Below is a small trained network, with its code and all its weights. Each question gives an input and a class and asks what happens when units are switched off, that is, made to give their printed mean instead of their output.

import numpy as np


def w(rows, s, z=0):
    codes = np.array(rows[::2]) - 128.0
    scale = np.full(codes.shape[1], s)
    scale[-1] = z or s
    return codes * scale


def f(y):
    return y / 2 * (1 + np.tanh(0.7978845608 * (y + 0.044715 * y**3)))


def log_softmax(a):
    a = a - a.max(-1, keepdims=True)
    return a - np.log(np.exp(a).sum(-1, keepdims=True))


def net(x, mask):
    res = np.array(x, float).reshape(1, 5) / 4 @ E
    y = f(res @ A[0][:, :-1].T + A[0][:, -1])
    res = res + np.where(mask, y, B[0][:, -1]) @ B[0][:, :-1]
    return log_softmax(res[-1] @ U[:, :-1].T + U[:, -1])


A, B = {}, {}
E = w([
[168,8,191,97],'x0',
[22,113,161,29],'x1',
[33,145,152,255],'x2',
[121,111,160,171],'x3',
[133,196,229,98],'x4',
],0.0048)
A[0] = w([
[126,142,140,156,192],'N1',
[119,91,121,123,178],'N2',
[158,249,92,162,187],'N3',
[199,104,34,112,163],'N4',
[97,203,125,21,144],'N5',
[216,74,132,45,155],'N6',
[128,130,133,126,107],'N7',
[123,128,131,135,115],'N8',
[46,113,191,144,137],'N9',
[157,97,93,183,88],'N10',
[214,131,220,108,148],'N11',
[67,200,139,228,215],'N12',
[137,117,132,150,107],'N13',
[174,172,133,148,164],'N14',
[91,43,136,36,254],'N15',
[177,108,161,188,139],'N16',
],0.015,0.0041)
B[0] = w([
[119,147,93,153,160],'N1',
[124,134,116,165,148],'N2',
[89,55,181,177,219],'N3',
[127,15,130,155,196],'N4',
[165,250,229,157,203],'N5',
[57,130,126,176,216],'N6',
[129,126,130,118,124],'N7',
[132,121,122,128,126],'N8',
[108,74,120,167,186],'N9',
[214,116,111,140,162],'N10',
[27,172,178,42,193],'N11',
[93,151,59,237,254],'N12',
[142,139,107,129,130],'N13',
[84,122,90,133,165],'N14',
[119,138,251,220,226],'N15',
[128,215,50,141,174],'N16',
],0.027,0.0087)
U = w([
[78,188,70,3,118],'0',
[181,33,118,95,3],'1',
[148,140,74,38,96],'2',
[216,148,28,157,144],'3',
[36,90,136,197,194],'4',
[235,88,102,111,78],'5',
[216,139,121,35,58],'6',
[162,229,191,84,117],'7',
],0.0048,0.0032)

Each question gives the input, the list of numbers given to net, and the class t.
The units are the neurons (one row each of A and B). Each row of codes is followed by its name. A weight is (code - 128) times the scale printed after its matrix; where a second scale follows, it is the last column's (A, B and U).
mask holds one flag per neuron, in row order. A switched-off neuron (its flag False) gives its mean, the last column of its row in B, instead of its output. The means were averaged over made-up inputs and are rounded, as every weight is.
A unit's drop is (log p(t) with every unit on - log p(t) with that unit switched off) / (log p(t) with every unit on - log p(t) with every unit switched off).
The circuit of an input: a set's keep is (log p(t) with only the set's units on - log p(t) with every unit switched off) / (log p(t) with every unit on - log p(t) with every unit switched off). Starting from the 12 units with the biggest drops (on a tie, the unit counted first), units are removed one at a time, each time the one whose removal leaves the highest keep (on an exact tie, the one counted first), for as long as the keep stays at least 0.8.
circuit, biggest first: the units of the circuit, biggest drop first
top k neurons: the k neurons with the biggest drops, biggest first
drop of u: that unit's drop, to one decimal
input [-4,4,-1,-6,-3], class 7: top 2 neurons	(N5; N12)
input [-4,-8,-4,8,-6], class 3: circuit, biggest first	(N10; N15)
input [-8,6,-5,-6,6], class 7: circuit, biggest first	(N5)
input [1,-5,6,8,1], class 3: top 2 neurons	(N16; N15)
input [2,-7,-5,6,4], class 0: circuit, biggest first	(N11; N15; N12)
input [-6,7,-3,-2,-7], class 7: circuit, biggest first	(N5; N12)
input [4,-8,-2,5,-7], class 3: top 2 neurons	(N16; N10)
input [-6,4,-7,2,-1], class 7: top 2 neurons	(N5; N12)
input [-2,2,2,8,-5], class 3: drop of N15	0.2
input [-3,2,0,6,-5], class 3: drop of N3	0.2
input [5,-4,6,5,-4], class 3: drop of N13	0.0
